The rows of each block are all made from a few directions, up to rounding. Some rows are whole; the others are cut short, and each is followed by the rest of it.
From 2 directions:
[[ -1.5   1.8   2.0   3.0   0.9   3.7   0.6  -2.7  -5.5   0.6  -2.1  -1.3
   -0.6   5.8  -4.4  -3.4  -4.7   3.4   4.8   2.1  -1.8   4.4   0.8   1.8
   -3.4  -2.6  -1.4  -1.6   6.4   4.1   0.4  -1.3  -0.8   2.6   3.0   5.3
    1.9  -1.7   2.0   2.5  -3.3]
 [ 21.7   1.0 -24.0  33.9   2.1 -40.5 -42.4   4.5  50.4 -11.3   8.2  61.0
   32.2 -15.8  43.8 -10.0   1.3   2.2 -22.4  -4.1  57.3 -43.1  32.1 -27.4
    0.9  77.5 -10.0 -22.3  10.2 -46.8 -12.2  -4.3   8.3  25.5 -23.7 -33.3
  -63.4  57.7  -7.3 -20.3  34.6]
 [ -0.2   8.0   1.9  22.4   4.3   4.3  -9.3 -10.3  -9.0  -0.5  -6.6  11.7
    6.6  20.2  -6.4 -17.2 -19.8  15.1  14.1   7.7   8.4   6.3  12.6  -0.2
  -14.3  10.9  -8.8 -13.0  30.0   4.2  -1.9  -6.7  -1.2  18.3   6.2  12.9
   -9.7   9.2   6.3   4.8  -4.1]
 [ -7.3  -9.2   6.3 -36.8  -5.5   9.3  25.2  10.0  -7.5   4.5   4.5 -34.2
  -18.6 -17.0  -8.1  22.8  21.7 -17.7  -8.0  -7.2 -29.3   7.9 -25.2   9.7
   15.7 -39.1  13.4  22.3 -37.1  11.6   6.4   9.0  -1.5 -29.3   1.3  -2.9
   32.9 -30.3  -4.5   1.7  -7.4]]
Cut rows, each with the rest of it:
[-12.3  -0.3  13.7 -18.5  -1.0  23.2  23.8  -2.9 -29.0   6.4  -4.9 -34.3
 -18.1   9.7 -25.1   5.1  -1.4  -0.8  13.2   2.6 -32.3  24.7 -17.8  15.6
  -1.0 -43.7   5.4  12.3  -4.8  26.7   6.9   2.2  -4.8 -13.9] -> [ 13.7  19.4  35.7 -32.5   4.4  11.7 -19.8]
[ 0.6 -1.3 -0.9 -2.8 -0.6 -1.8  0.4  1.8  2.8 -0.2  1.3 -0.3 -0.2 -3.7
  2.2  2.6  3.3 -2.4 -2.9 -1.4  0.1 -2.2 -1.2 -0.7  2.4  0.3  1.2  1.5
 -4.7 -1.9  0.0  1.0  0.4 -2.3] -> [-1.6 -3.0 -0.1  0.0 -1.2 -1.3  1.6]
[  4.0   2.0  -4.1  11.3   1.3  -6.6 -10.0  -1.5   7.4  -2.2   0.1  14.0
   7.5   1.5   6.7  -5.7  -4.2   3.8  -1.0   1.0  12.5  -6.6   8.8  -5.1
  -3.0  16.9  -3.8  -7.0   8.6  -7.8  -2.7  -2.3   1.3   8.8] -> [ -3.0  -3.3 -14.0  12.8   0.0  -2.7   5.5]
[ -6.4  -7.3   5.6 -30.0  -4.4   8.5  21.0   7.7  -7.3   3.9   3.3 -28.7
 -15.6 -13.0  -7.6  18.2  17.0 -14.0  -5.6  -5.6 -24.7   7.5 -20.8   8.4
  12.3 -33.0  10.8  18.2 -29.5  10.5   5.4   7.2  -1.5 -23.8] -> [  1.7  -1.3  27.7 -25.6  -3.3   1.9  -6.8]
[-2.3  1.7  2.9  1.5  0.8  5.2  2.3 -2.8 -7.3  1.1 -2.4 -3.7 -1.9  6.2
 -6.0 -2.8 -4.6  3.2  5.5  2.2 -4.1  5.9 -0.5  2.8 -3.3 -5.6 -1.0 -0.6
  5.7  5.8  0.8 -1.1 -1.1  1.5] -> [ 3.9  6.4  4.4 -4.0  2.2  3.2 -4.6]
